Below are the code and all the weights of a small trained network. Each question names an input and a target symbol and asks about switching units off, where a switched-off unit gives its printed mean instead of its output.

import numpy as np


def w(rows, s, z=0):
    codes = np.array(rows[::2]) - 128.0
    scale = np.full(codes.shape[1], s)
    scale[-1] = z or s
    return codes * scale


def f(y):
    return y / 2 * (1 + np.tanh(0.7978845608 * (y + 0.044715 * y**3)))


def softmax(a):
    e = np.exp(a - a.max(-1, keepdims=True))
    return e / e.sum(-1, keepdims=True)


def log_softmax(a):
    a = a - a.max(-1, keepdims=True)
    return a - np.log(np.exp(a).sum(-1, keepdims=True))


def net(x, mask):
    ids = ['Πηθλμξ'.index(c) for c in x.split()]
    T = len(ids)
    res = E[ids] + P[:T]
    u = 0
    for l in range(3):
        r = res
        for j in range(3):
            rows = slice(2 * j, 2 * j + 2)
            q, k, v = (r @ M[l][rows].T for M in (Q, K, V))
            z = softmax(np.where(np.tri(T) > 0, q @ k.T / 2**0.5, -1e9)) @ v
            o = O[l][rows]
            res = res + np.where(mask[u + j], z, o[:, -1]) @ o[:, :-1]
        u += 3
        y = f(res @ A[l][:, :-1].T + A[l][:, -1])
        res = res + np.where(mask[u : u + 8], y, B[l][:, -1]) @ B[l][:, :-1]
        u += 8
    return log_softmax(res[-1] @ U[:, :-1].T + U[:, -1])


Q, K, V, O, A, B = {}, {}, {}, {}, {}, {}
E = w([
[111,181,116,192,154,238],'Π',
[158,38,14,128,120,185],'η',
[146,166,113,130,134,104],'θ',
[187,101,171,7,111,118],'λ',
[70,147,142,101,212,113],'μ',
[119,210,72,81,102,109],'ξ',
],0.018)
P = w([
[111,88,196,111,139,140],'0',
[198,139,153,136,239,91],'1',
[201,172,168,116,168,124],'2',
[179,175,174,119,128,131],'3',
[34,39,157,112,7,159],'4',
[116,114,147,84,21,190],'5',
[144,127,132,91,36,188],'6',
[154,200,84,205,161,76],'7',
[171,146,67,125,100,148],'8',
[171,145,67,117,69,159],'9',
],0.012)
Q[0] = w([
[108,24,102,60,87,156],'0.h0',
[54,138,180,237,52,140],'0.h0',
[192,136,72,123,103,109],'0.h1',
[127,18,117,61,96,206],'0.h1',
[112,84,140,78,111,5],'0.h2',
[99,192,175,91,129,117],'0.h2',
],0.012)
K[0] = w([
[254,192,89,107,174,143],'0.h0',
[128,130,126,158,235,64],'0.h0',
[173,156,149,145,91,223],'0.h1',
[254,171,79,148,195,134],'0.h1',
[114,43,243,67,240,121],'0.h2',
[127,255,147,55,124,114],'0.h2',
],0.0093)
V[0] = w([
[98,116,176,153,158,107],'0.h0',
[254,176,145,187,130,187],'0.h0',
[140,171,140,99,105,196],'0.h1',
[71,107,97,94,161,119],'0.h1',
[148,156,132,187,92,239],'0.h2',
[101,148,91,81,143,102],'0.h2',
],0.0093)
O[0] = w([
[146,170,59,110,131,159,92],'0.h0',
[113,111,131,87,177,65,35],'0.h0',
[71,99,176,106,199,196,199],'0.h1',
[185,160,117,162,61,190,218],'0.h1',
[62,97,132,1,238,99,20],'0.h2',
[178,165,215,174,72,193,254],'0.h2',
],0.007,0.0032)
A[0] = w([
[107,183,152,150,121,20,188],'0.n0',
[146,132,144,88,150,186,173],'0.n1',
[148,136,111,67,148,137,86],'0.n2',
[158,84,132,110,77,105,50],'0.n3',
[65,194,98,162,130,139,3],'0.n4',
[139,75,10,106,175,178,34],'0.n5',
[125,149,98,156,80,113,239],'0.n6',
[193,112,136,144,122,146,94],'0.n7',
],0.011,0.0046)
B[0] = w([
[110,143,61,14,254,57,154],'0.n0',
[170,143,67,197,63,119,254],'0.n1',
[147,128,170,192,97,135,157],'0.n2',
[184,112,170,89,142,194,150],'0.n3',
[241,100,81,41,128,149,163],'0.n4',
[150,54,140,73,137,65,209],'0.n5',
[52,55,190,230,189,55,242],'0.n6',
[129,103,137,106,176,84,184],'0.n7',
],0.0067,0.0053)
Q[1] = w([
[171,254,95,180,183,184],'1.h0',
[213,159,86,131,217,28],'1.h0',
[208,135,155,110,190,151],'1.h1',
[163,137,155,141,98,137],'1.h1',
[149,139,205,129,116,61],'1.h2',
[183,97,61,155,146,131],'1.h2',
],0.0095)
K[1] = w([
[27,171,136,56,16,191],'1.h0',
[61,2,136,162,102,127],'1.h0',
[137,160,111,100,217,187],'1.h1',
[140,100,168,187,111,106],'1.h1',
[185,145,184,116,98,52],'1.h2',
[126,54,127,171,103,162],'1.h2',
],0.011)
V[1] = w([
[108,68,202,157,254,250],'1.h0',
[144,106,116,147,204,149],'1.h0',
[183,140,153,143,44,41],'1.h1',
[111,186,165,141,139,102],'1.h1',
[110,117,92,106,8,142],'1.h2',
[153,112,134,204,132,156],'1.h2',
],0.0051)
O[1] = w([
[142,65,3,114,130,184,210],'1.h0',
[184,114,80,95,168,251,161],'1.h0',
[74,97,145,139,223,123,187],'1.h1',
[154,69,122,80,181,147,170],'1.h1',
[181,140,98,66,92,134,52],'1.h2',
[76,123,96,87,142,72,252],'1.h2',
],0.0059,0.0018)
A[1] = w([
[125,186,107,160,82,154,91],'1.n0',
[88,103,109,153,150,224,63],'1.n1',
[1,117,123,142,131,81,54],'1.n2',
[119,184,123,147,99,137,115],'1.n3',
[201,148,93,142,159,123,8],'1.n4',
[100,136,53,214,103,136,1],'1.n5',
[68,214,141,184,165,219,76],'1.n6',
[148,166,87,97,86,49,87],'1.n7',
],0.0083,0.0042)
B[1] = w([
[136,18,91,145,154,105,179],'1.n0',
[200,89,81,156,6,114,150],'1.n1',
[170,128,196,77,101,254,147],'1.n2',
[83,102,142,172,126,49,171],'1.n3',
[122,182,154,99,126,115,152],'1.n4',
[216,100,86,105,132,174,159],'1.n5',
[159,124,61,100,65,13,253],'1.n6',
[107,64,200,153,152,109,123],'1.n7',
],0.0068,0.0043)
Q[2] = w([
[136,220,75,139,178,39],'2.h0',
[25,161,123,215,103,212],'2.h0',
[230,91,189,73,155,97],'2.h1',
[152,211,72,139,205,2],'2.h1',
[170,118,118,132,147,220],'2.h2',
[184,176,103,113,179,66],'2.h2',
],0.0093)
K[2] = w([
[87,83,149,102,58,194],'2.h0',
[246,109,139,93,183,120],'2.h0',
[126,83,134,163,153,148],'2.h1',
[63,106,138,113,73,172],'2.h1',
[134,176,99,101,151,144],'2.h2',
[46,116,140,108,61,158],'2.h2',
],0.012)
V[2] = w([
[129,209,107,68,1,83],'2.h0',
[231,223,184,151,135,221],'2.h0',
[227,68,204,160,201,197],'2.h1',
[130,62,184,86,141,128],'2.h1',
[127,183,171,224,234,156],'2.h2',
[43,190,149,190,108,251],'2.h2',
],0.0061)
O[2] = w([
[79,120,121,147,22,247,139],'2.h0',
[100,209,106,148,74,120,153],'2.h0',
[17,50,85,121,76,172,206],'2.h1',
[85,129,188,177,156,204,124],'2.h1',
[60,143,84,44,89,2,67],'2.h2',
[118,156,161,70,107,103,1],'2.h2',
],0.0065,0.004)
A[2] = w([
[19,183,125,189,137,127,85],'2.n0',
[61,224,51,53,183,183,208],'2.n1',
[25,94,131,96,84,149,126],'2.n2',
[143,120,74,103,101,81,253],'2.n3',
[71,201,255,183,128,133,146],'2.n4',
[45,174,140,110,177,61,95],'2.n5',
[203,101,144,161,89,179,92],'2.n6',
[12,149,120,206,164,201,103],'2.n7',
],0.0091,0.0064)
B[2] = w([
[86,178,155,67,57,22,168],'2.n0',
[127,232,77,97,127,181,169],'2.n1',
[179,158,121,155,123,146,180],'2.n2',
[82,149,183,209,183,173,254],'2.n3',
[218,62,158,46,85,120,196],'2.n4',
[88,99,191,63,208,84,148],'2.n5',
[79,185,155,89,141,1,212],'2.n6',
[111,43,8,50,129,71,177],'2.n7',
],0.0081,0.0078)
U = w([
[68,84,136,114,151,168,111],'Π',
[160,165,216,64,82,178,205],'η',
[2,175,161,103,147,147,86],'θ',
[86,160,74,83,91,116,3],'λ',
[108,191,120,96,120,230,98],'μ',
[59,178,131,212,88,127,206],'ξ',
],0.0065,0.0037)

Each question gives the input, a string of symbols that net reads in full, and the target symbol t.
The units are the heads (2 rows each of Q, K, V and O) and the neurons (one row each of A and B). Each row of codes is followed by its name. A weight is (code - 128) times the scale printed after its matrix; where a second scale follows, it is the last column's (O, A, B and U).
mask holds one flag per unit, layer by layer, with each layer's heads first. A switched-off unit (its flag False) gives its mean, the last column of its rows in O or B, instead of its output. The means were averaged over made-up inputs and are rounded, as every weight is.
A unit's drop is (log p(t) with every unit on - log p(t) with that unit switched off) / (log p(t) with every unit on - log p(t) with every unit switched off).
The circuit of an input: a set's keep is (log p(t) with only the set's units on - log p(t) with every unit switched off) / (log p(t) with every unit on - log p(t) with every unit switched off). Starting from the 12 units with the biggest drops (on a tie, the unit counted first), units are removed one at a time, each time the one whose removal leaves the highest keep (on an exact tie, the one counted first), for as long as the keep stays at least 0.8.
circuit, biggest first: the units of the circuit, biggest drop first
most important unit: the unit with the biggest drop
top k neurons: the k neurons with the biggest drops, biggest first
k most important neurons of layer l: the k neurons of layer l with the biggest drops, biggest first
drop when u is switched off: that unit's drop, to one decimal
input ξ μ λ λ λ θ μ θ, target λ: 2 most important neurons of layer 2 -> (2.n7; 2.n0)
input μ η η Π μ, target Π: most important unit -> 2.h0
input λ λ Π, target λ: circuit, biggest first -> (2.n7; 2.h1; 2.n3)
input ξ μ θ λ ξ μ η θ, target η: circuit, biggest first -> (2.n4; 1.h0; 2.h2)
input μ μ ξ μ θ λ η, target Π: circuit, biggest first -> (0.n5; 0.h2)
input λ μ μ ξ Π ξ ξ ξ, target μ: top 2 neurons -> (0.n0; 2.n1)
input λ ξ μ η ξ μ ξ ξ, target η: circuit, biggest first -> (1.h0; 2.n4; 2.h1)
input μ μ μ μ μ ξ, target ξ: top 2 neurons -> (0.n6; 2.n3)
input Π Π η θ, target μ: top 2 neurons -> (0.n6; 1.n1)
input μ η λ μ ξ μ θ Π, target μ: circuit, biggest first -> (0.h2; 2.n1; 0.h0)
input ξ ξ λ ξ μ, target η: top 2 neurons -> (1.n2; 2.n4)
input ξ Π λ μ Π, target μ: top 3 neurons -> (2.n1; 0.n6; 2.n2)
input ξ λ μ μ θ ξ η μ, target θ: circuit, biggest first -> (0.n0; 2.n5)
input θ μ θ μ, target θ: most important unit -> 2.h2
input θ λ Π θ λ θ, target θ: top 2 neurons -> (1.n6; 0.n5)
input η λ μ, target Π: top 3 neurons -> (0.n5; 2.n7; 0.n0)
input λ μ ξ, target λ: top 4 neurons -> (2.n7; 0.n3; 0.n6; 2.n0)
input μ ξ ξ ξ μ μ μ, target η: top 2 neurons -> (2.n4; 0.n4)
input η λ μ θ ξ λ λ ξ ξ μ, target λ: 4 most important neurons of layer 2 -> (2.n7; 2.n0; 2.n3; 2.n4)
input λ Π λ η μ, target μ: 3 most important neurons of layer 2 -> (2.n1; 2.n2; 2.n6)
input μ Π ξ, target ξ: most important unit -> 0.h0
input Π μ θ μ, target μ: 2 most important neurons of layer 2 -> (2.n1; 2.n6)
input θ μ μ μ μ θ ξ ξ μ ξ, target η: top 2 neurons -> (2.n4; 0.n5)
input λ Π θ, target λ: top 3 neurons -> (2.n7; 0.n3; 0.n5)
input μ η ξ θ ξ, target Π: top 2 neurons -> (0.n5; 0.n6)
input ξ ξ ξ μ θ, target η: top 2 neurons -> (2.n4; 1.n2)
input μ μ Π μ, target ξ: most important neuron of layer 2 -> (2.n4)
input Π μ ξ, target μ: 2 most important neurons of layer 0 -> (0.n0; 0.n6)
input θ ξ ξ θ, target θ: drop when 0.n0 is switched off -> 0.3
